Below are the code and all the weights of a small trained network. Each question names an input and a class and asks about switching units off, where a switched-off unit gives its printed mean instead of its output.

import numpy as np


def w(rows, s, z=0):
    codes = np.array(rows[::2]) - 128.0
    scale = np.full(codes.shape[1], s)
    scale[-1] = z or s
    return codes * scale


def f(y):
    return y / 2 * (1 + np.tanh(0.7978845608 * (y + 0.044715 * y**3)))


def log_softmax(a):
    a = a - a.max(-1, keepdims=True)
    return a - np.log(np.exp(a).sum(-1, keepdims=True))


def net(x, mask):
    res = np.array(x, float).reshape(1, 4) / 4 @ E
    y = f(res @ A[0][:, :-1].T + A[0][:, -1])
    res = res + np.where(mask, y, B[0][:, -1]) @ B[0][:, :-1]
    return log_softmax(res[-1] @ U[:, :-1].T + U[:, -1])


A, B = {}, {}
E = w([
[33,19,41,43,9,114],'x0',
[20,241,224,28,73,219],'x1',
[49,233,1,237,22,154],'x2',
[104,122,103,130,166,139],'x3',
],0.0049)
A[0] = w([
[65,249,87,37,38,233,247],'n0',
[62,208,179,26,97,202,252],'n1',
[33,224,125,198,70,223,223],'n2',
[208,75,158,205,223,79,244],'n3',
[132,50,22,95,5,34,249],'n4',
[232,208,7,228,167,123,249],'n5',
[135,41,48,138,99,14,249],'n6',
[93,240,236,13,180,164,250],'n7',
[154,105,220,30,190,130,241],'n8',
[88,169,219,211,156,232,122],'n9',
[175,16,201,59,186,85,229],'n10',
[51,64,56,202,1,67,243],'n11',
[48,142,175,6,127,194,252],'n12',
[175,239,157,172,147,160,252],'n13',
[91,158,54,225,62,73,197],'n14',
[173,36,45,212,213,24,252],'n15',
[222,124,114,197,233,14,232],'n16',
],0.0054,0.0032)
B[0] = w([
[63,41,86,229,36,210,238],'n0',
[89,6,179,219,81,253,223],'n1',
[82,200,44,210,66,215,224],'n2',
[164,214,211,62,169,54,230],'n3',
[37,56,40,16,177,38,233],'n4',
[139,244,67,203,43,38,245],'n5',
[109,54,45,31,193,20,221],'n6',
[194,84,208,212,242,232,231],'n7',
[186,69,216,56,240,212,216],'n8',
[158,170,60,205,154,196,161],'n9',
[221,26,228,40,187,86,232],'n10',
[22,93,19,85,107,60,229],'n11',
[69,25,206,118,113,227,217],'n12',
[190,165,107,239,139,180,207],'n13',
[28,206,50,192,89,48,205],'n14',
[174,163,80,41,201,16,255],'n15',
[158,200,230,88,139,34,237],'n16',
],0.0045,0.0062)
U = w([
[186,218,235,49,194,35,229],'0',
[203,243,65,202,94,2,225],'1',
[205,146,209,145,232,239,51],'2',
[145,208,88,207,85,241,59],'3',
[195,22,93,13,162,48,105],'4',
[27,162,40,60,122,43,7],'5',
[53,66,214,23,94,212,215],'6',
[51,75,70,120,34,186,4],'7',
],0.005,0.0024)

Each question gives the input, the list of numbers given to net, and the class t.
The units are the neurons (one row each of A and B). Each row of codes is followed by its name. A weight is (code - 128) times the scale printed after its matrix; where a second scale follows, it is the last column's (A, B and U).
mask holds one flag per neuron, in row order. A switched-off neuron (its flag False) gives its mean, the last column of its row in B, instead of its output. The means were averaged over made-up inputs and are rounded, as every weight is.
A unit's drop is (log p(t) with every unit on - log p(t) with that unit switched off) / (log p(t) with every unit on - log p(t) with every unit switched off).
The circuit of an input: a set's keep is (log p(t) with only the set's units on - log p(t) with every unit switched off) / (log p(t) with every unit on - log p(t) with every unit switched off). Starting from the 12 units with the biggest drops (on a tie, the unit counted first), units are removed one at a time, each time the one whose removal leaves the highest keep (on an exact tie, the one counted first), for as long as the keep stays at least 0.8.
circuit, biggest first: the units of the circuit, biggest drop first
most important unit: the unit with the biggest drop
top k neurons: the k neurons with the biggest drops, biggest first
drop of u: that unit's drop, to one decimal
input [4,-8,5,4], class 5: circuit, biggest first : [n4, n11, n14]
input [0,6,-6,-2], class 2: circuit, biggest first : [n7, n8]
input [5,3,8,7], class 7: most important unit : n0
input [-8,2,1,-6], class 3: circuit, biggest first : [n10, n15, n13]
input [-4,8,2,3], class 3: circuit, biggest first : [n2, n0, n9]
input [2,-7,4,6], class 5: top 3 neurons : [n4, n11, n6]
input [0,-6,-1,-6], class 0: top 3 neurons : [n16, n3, n0]
input [-7,-4,-1,2], class 0: drop of n0 : 0.1
input [0,2,-2,-4], class 2: drop of n4 : 0.2
input [7,-3,7,7], class 5: drop of n4 : 0.1
input [0,4,-8,6], class 2: drop of n7 : 0.3
input [3,-8,4,0], class 5: top 2 neurons : [n4, n11]
